Below is a small trained network, with its code and all its weights. Each question gives an input and a target symbol and asks what happens when units are switched off, that is, made to give their printed mean instead of their output.

import numpy as np


def w(rows, s, z=0):
    codes = np.array(rows[::2]) - 128.0
    scale = np.full(codes.shape[1], s)
    scale[-1] = z or s
    return codes * scale


def norm(h):
    return h / np.sqrt((h * h).mean(-1, keepdims=True) + 1e-5)


def f(y):
    return np.maximum(y, 0)


def softmax(a):
    e = np.exp(a - a.max(-1, keepdims=True))
    return e / e.sum(-1, keepdims=True)


def log_softmax(a):
    a = a - a.max(-1, keepdims=True)
    return a - np.log(np.exp(a).sum(-1, keepdims=True))


def net(x, mask):
    ids = ['ΓΔΘΞΨαεζηστφω'.index(c) for c in x.split()]
    T = len(ids)
    res = E[ids] + P[:T]
    q, k, v = (norm(res) @ M[0].T for M in (Q, K, V))
    z = softmax(np.where(np.tri(T) > 0, q @ k.T / 4**0.5, -1e9)) @ v
    res = res + np.where(mask[0], z, O[0][:, -1]) @ O[0][:, :-1]
    y = f(norm(res) @ A[0][:, :-1].T + A[0][:, -1])
    res = res + np.where(mask[1:9], y, B[0][:, -1]) @ B[0][:, :-1]
    return log_softmax(norm(res)[-1] @ U[:, :-1].T + U[:, -1])


Q, K, V, O, A, B = {}, {}, {}, {}, {}, {}
E = w([
[134,94,120,141,159,146,175,72,179,162,116],'Γ',
[116,83,168,146,165,134,143,108,192,139,137],'Δ',
[116,124,133,124,162,141,140,142,187,111,165],'Θ',
[188,136,172,190,254,91,250,140,203,161,144],'Ξ',
[202,172,177,182,96,138,91,111,155,101,147],'Ψ',
[147,193,84,161,119,95,157,121,172,127,112],'α',
[165,115,91,141,107,165,158,118,109,108,132],'ε',
[145,153,210,202,144,107,89,91,152,129,103],'ζ',
[89,107,80,136,130,115,168,136,148,135,119],'η',
[165,142,116,123,128,130,164,170,197,165,60],'σ',
[119,102,171,191,93,103,89,163,139,165,131],'τ',
[137,75,120,126,139,160,151,129,104,132,47],'φ',
[91,116,133,116,128,138,108,205,114,67,109],'ω',
],0.0094)
P = w([
[173,96,139,86,123,77,198,92,115,59,158],'0',
[128,119,44,187,202,161,93,100,146,128,176],'1',
[83,120,126,223,119,194,165,140,133,119,111],'2',
[169,124,149,112,71,1,144,132,96,121,104],'3',
[112,117,66,193,176,170,53,146,135,154,125],'4',
[80,159,144,186,124,209,149,134,143,176,138],'5',
[125,55,152,138,127,91,172,165,179,62,148],'6',
],0.0092)
Q[0] = w([
[133,155,199,12,48,43,161,66,34,139,128],'head 1',
[163,85,136,168,121,79,170,134,147,66,113],'head 1',
[180,151,95,123,181,64,70,122,110,167,123],'head 1',
[65,201,198,144,42,194,198,104,154,111,105],'head 1',
],0.011)
K[0] = w([
[156,67,116,101,226,143,195,18,190,57,255],'head 1',
[171,132,156,78,90,27,168,96,80,96,91],'head 1',
[55,43,107,105,111,181,173,145,56,40,99],'head 1',
[188,255,148,146,107,128,111,59,192,220,181],'head 1',
],0.0079)
V[0] = w([
[204,247,168,123,171,155,122,142,167,98,78],'head 1',
[142,209,33,101,86,148,143,140,82,108,90],'head 1',
[140,151,146,150,59,154,62,98,74,61,181],'head 1',
[79,162,122,95,128,105,122,254,193,71,195],'head 1',
],0.0085)
O[0] = w([
[132,159,123,144,101,136,128,111,193,21,42,184],'head 1',
[206,158,134,87,150,59,193,91,79,96,90,134],'head 1',
[82,2,142,121,76,70,166,92,186,104,198,2],'head 1',
[80,178,131,26,219,118,162,245,230,104,165,138],'head 1',
],0.0087,0.0076)
A[0] = w([
[95,161,99,131,179,136,128,128,35,157,127,197],'neuron 1',
[161,121,132,172,83,132,86,62,97,145,109,69],'neuron 2',
[179,129,152,75,128,58,179,130,138,48,85,105],'neuron 3',
[169,164,219,74,141,47,214,135,76,132,122,167],'neuron 4',
[190,143,164,71,97,66,178,75,102,59,71,92],'neuron 5',
[176,93,169,115,69,39,176,75,86,113,118,8],'neuron 6',
[116,54,183,64,62,59,168,116,135,126,178,104],'neuron 7',
[169,95,185,37,85,2,189,112,148,49,129,4],'neuron 8',
],0.0099,0.0039)
B[0] = w([
[180,113,179,128,107,120,138,109,181,130,132,254],'neuron 1',
[82,107,117,55,176,78,164,141,98,113,105,180],'neuron 2',
[108,143,137,94,50,50,103,84,65,154,177,224],'neuron 3',
[42,135,137,195,113,206,210,103,101,66,148,214],'neuron 4',
[127,112,82,166,134,39,84,189,158,136,211,219],'neuron 5',
[160,130,70,144,156,234,110,185,205,94,132,155],'neuron 6',
[251,183,182,98,76,123,172,138,110,145,147,158],'neuron 7',
[71,146,112,68,187,207,53,57,96,178,58,161],'neuron 8',
],0.011,0.0069)
U = w([
[76,166,175,44,131,134,145,86,91,147,123,170],'Γ',
[154,114,125,71,69,130,59,90,156,140,139,151],'Δ',
[149,146,55,121,112,208,136,150,96,124,196,3],'Θ',
[105,138,185,198,160,159,215,118,89,112,163,98],'Ξ',
[136,68,150,121,64,97,155,110,208,63,99,83],'Ψ',
[129,169,138,156,105,13,141,138,103,101,163,152],'α',
[164,69,49,148,162,119,171,166,86,98,136,80],'ε',
[2,122,68,167,154,130,80,47,115,106,95,159],'ζ',
[221,110,219,131,135,78,149,140,146,197,175,126],'η',
[164,187,128,145,159,168,109,133,142,89,50,127],'σ',
[90,106,123,189,103,156,78,166,113,203,150,173],'τ',
[140,84,147,110,164,68,141,105,56,166,78,232],'φ',
[96,110,165,77,191,65,150,200,189,112,138,151],'ω',
],0.008,0.0025)

Each question gives the input, a string of symbols that net reads in full, and the target symbol t.
The units are the heads (4 rows each of Q, K, V and O) and the neurons (one row each of A and B). Each row of codes is followed by its name. A weight is (code - 128) times the scale printed after its matrix; where a second scale follows, it is the last column's (O, A, B and U).
mask holds one flag per unit, heads first, then neurons. A switched-off unit (its flag False) gives its mean, the last column of its rows in O or B, instead of its output. The means were averaged over made-up inputs and are rounded, as every weight is.
A unit's drop is (log p(t) with every unit on - log p(t) with that unit switched off) / (log p(t) with every unit on - log p(t) with every unit switched off).
The circuit of an input: a set's keep is (log p(t) with only the set's units on - log p(t) with every unit switched off) / (log p(t) with every unit on - log p(t) with every unit switched off). Starting from all 9 units, units are removed one at a time, each time the one whose removal leaves the highest keep (on an exact tie, the one counted first), for as long as the keep stays at least 0.8.
units of the circuit, in order: the units of the circuit, biggest drop first
top k neurons: the k neurons with the biggest drops, biggest first
drop when u is switched off: that unit's drop, to one decimal
input η σ ω η ω ζ, target ζ: units of the circuit, in order : [head 1; neuron 2]
input η α Ψ φ, target Ξ: top neuron : [neuron 4]
input σ α φ, target α: units of the circuit, in order : [head 1; neuron 5]
input τ σ ω σ, target η: units of the circuit, in order : [head 1; neuron 7]
input σ σ ω ω σ σ Γ, target Γ: top 2 neurons : [neuron 8; neuron 7]
input ω η Ψ τ Γ Δ ω, target η: top 2 neurons : [neuron 7; neuron 4]
input α σ σ σ, target ζ: top 2 neurons : [neuron 8; neuron 4]
input σ σ Δ φ ζ Ψ φ, target ε: units of the circuit, in order : [head 1; neuron 6; neuron 2]
input σ σ η ω ω σ σ, target Γ: units of the circuit, in order : [head 1; neuron 8; neuron 3]
input ε σ σ η Ψ σ ω, target Ξ: units of the circuit, in order : [head 1; neuron 4]
input Ψ η φ σ, target Δ: top 3 neurons : [neuron 8; neuron 7; neuron 6]
input φ ε η η, target ε: top 2 neurons : [neuron 6; neuron 2]
input σ σ η Ψ Ψ, target η: units of the circuit, in order : [head 1; neuron 1]
input ω Ψ Γ σ τ α, target α: top 2 neurons : [neuron 5; neuron 3]
input σ η Ψ σ ω η ω, target α: top neuron : [neuron 3]
input Γ φ σ σ φ ε Ξ, target α: top 2 neurons : [neuron 3; neuron 5]
input ε α σ σ ω ε, target σ: top 3 neurons : [neuron 3; neuron 4; neuron 7]
input ω Θ ω τ σ ζ τ, target η: top 2 neurons : [neuron 7; neuron 4]
input σ σ ε, target σ: drop when neuron 3 is switched off : 0.1
input Θ τ ε, target τ: drop when neuron 4 is switched off : 0.1
input η σ σ Θ, target Ξ: units of the circuit, in order : [neuron 4]
input Ψ ω ζ η σ σ ζ, target Ξ: drop when neuron 4 is switched off : 0.8
input Δ Ξ η σ, target τ: drop when head 1 is switched off : 0.5
